Below are the code and all the weights of a small trained network. Each question names an input and a class and asks about switching units off, where a switched-off unit gives its printed mean instead of its output.

import numpy as np


def w(rows, s, z=0):
    codes = np.array(rows[::2]) - 128.0
    scale = np.full(codes.shape[1], s)
    scale[-1] = z or s
    return codes * scale


def norm(h):
    return h / np.sqrt((h * h).mean(-1, keepdims=True) + 1e-5)


def f(y):
    return np.maximum(y, 0)


def log_softmax(a):
    a = a - a.max(-1, keepdims=True)
    return a - np.log(np.exp(a).sum(-1, keepdims=True))


def net(x, mask):
    res = np.array(x, float).reshape(1, 2) / 4 @ E
    u = 0
    for l in range(4):
        y = f(norm(res) @ A[l][:, :-1].T + A[l][:, -1])
        res = res + np.where(mask[u : u + 3], y, B[l][:, -1]) @ B[l][:, :-1]
        u += 3
    return log_softmax(norm(res)[-1] @ U[:, :-1].T + U[:, -1])


A, B = {}, {}
E = w([
[194,124,156,222,170,231,190,98,215,190,63],'x0',
[194,74,147,114,54,22,201,61,95,142,255],'x1',
],0.0082)
A[0] = w([
[141,89,136,173,2,176,102,117,147,29,250,142],'L0N1',
[89,58,126,89,147,240,104,87,177,220,127,87],'L0N2',
[241,34,180,188,73,157,148,91,215,105,101,7],'L0N3',
],0.0053,0.0018)
B[0] = w([
[86,89,178,208,31,242,153,145,142,119,51,233],'L0N1',
[136,25,106,181,47,195,36,146,66,96,246,221],'L0N2',
[255,99,121,170,147,156,133,26,217,119,1,253],'L0N3',
],0.0085,0.0048)
A[1] = w([
[49,176,48,78,98,121,161,158,135,78,120,199],'L1N1',
[109,180,83,75,91,84,119,123,142,110,11,1],'L1N2',
[253,173,120,226,129,86,122,115,207,169,97,39],'L1N3',
],0.0069,0.00081)
B[1] = w([
[160,163,153,183,124,137,222,116,120,230,50,206],'L1N1',
[92,247,145,145,239,48,158,179,170,131,116,173],'L1N2',
[216,114,106,178,77,30,130,80,211,144,154,253],'L1N3',
],0.011,0.007)
A[2] = w([
[159,145,99,190,105,140,141,107,250,162,144,110],'L2N1',
[84,124,113,164,187,156,151,97,154,86,141,4],'L2N2',
[108,182,89,139,119,191,1,117,145,126,184,18],'L2N3',
],0.0068,0.0017)
B[2] = w([
[108,224,92,46,151,123,195,101,99,166,242,255],'L2N1',
[245,107,171,117,152,65,184,158,239,54,236,136],'L2N2',
[202,88,107,6,92,150,142,209,172,38,117,165],'L2N3',
],0.011,0.0083)
A[3] = w([
[203,135,218,146,149,158,164,168,184,34,76,228],'L3N1',
[156,27,158,190,62,85,162,106,60,90,103,188],'L3N2',
[146,139,147,1,105,182,192,200,168,47,101,254],'L3N3',
],0.0053,0.00064)
B[3] = w([
[90,137,123,99,39,19,87,66,112,100,2,226],'L3N1',
[109,48,199,139,66,172,127,177,127,59,74,253],'L3N2',
[63,85,136,130,222,114,80,189,67,123,164,248],'L3N3',
],0.0096,0.0037)
U = w([
[64,156,112,99,166,112,139,89,78,126,174,58],'0',
[109,101,139,141,136,116,80,100,118,156,132,36],'1',
[95,56,208,209,22,146,148,172,115,69,108,182],'2',
[173,149,100,95,167,205,134,192,170,76,190,115],'3',
[95,53,94,67,155,90,66,202,128,58,58,121],'4',
[47,207,126,163,163,85,182,163,116,183,49,189],'5',
[209,127,79,159,108,68,196,9,170,175,152,183],'6',
[131,93,175,163,166,186,106,118,99,147,136,1],'7',
],0.012,0.0053)

Each question gives the input, the list of numbers given to net, and the class t.
The units are the neurons (one row each of A and B). Each row of codes is followed by its name. A weight is (code - 128) times the scale printed after its matrix; where a second scale follows, it is the last column's (A, B and U).
mask holds one flag per neuron, layer by layer. A switched-off neuron (its flag False) gives its mean, the last column of its row in B, instead of its output. The means were averaged over made-up inputs and are rounded, as every weight is.
A unit's drop is (log p(t) with every unit on - log p(t) with that unit switched off) / (log p(t) with every unit on - log p(t) with every unit switched off).
The circuit of an input: a set's keep is (log p(t) with only the set's units on - log p(t) with every unit switched off) / (log p(t) with every unit on - log p(t) with every unit switched off). Starting from all 12 units, units are removed one at a time, each time the one whose removal leaves the highest keep (on an exact tie, the one counted first), for as long as the keep stays at least 0.8.
units of the circuit, in order: the units of the circuit, biggest drop first
most important unit: the unit with the biggest drop
k most important neurons: the k neurons with the biggest drops, biggest first
drop when u is switched off: that unit's drop, to one decimal
input [-5,0], class 5: units of the circuit, in order	L0N2, L1N2
input [6,-8], class 3: most important unit	L2N1
input [7,-7], class 3: units of the circuit, in order	L0N2, L1N1, L2N1
input [-2,-1], class 5: units of the circuit, in order	L0N2, L0N3
input [7,-6], class 6: 3 most important neurons	L1N3, L3N2, L0N3
input [2,-5], class 4: 2 most important neurons	L0N3, L1N3
input [-2,2], class 2: 2 most important neurons	L1N3, L0N3
input [-6,1], class 2: units of the circuit, in order	L2N1, L0N3
input [-1,-3], class 5: 2 most important neurons	L1N1, L0N3
input [-1,-5], class 4: 3 most important neurons	L1N3, L0N2, L2N1
input [5,-7], class 3: 3 most important neurons	L2N1, L0N1, L3N2
input [0,-7], class 4: 2 most important neurons	L1N3, L0N2
input [-3,2], class 2: 2 most important neurons	L1N3, L2N1
input [-5,-8], class 5: units of the circuit, in order	L1N1
input [7,-8], class 3: 4 most important neurons	L0N2, L2N1, L1N1, L2N3
input [-2,1], class 2: 3 most important neurons	L0N3, L1N3, L2N1
input [-8,-3], class 5: drop when L1N1 is switched off	0.1
input [0,-8], class 4: drop when L0N2 is switched off	0.1
input [-6,0], class 5: drop when L0N2 is switched off	1.8
input [0,-5], class 4: most important neuron	L1N3
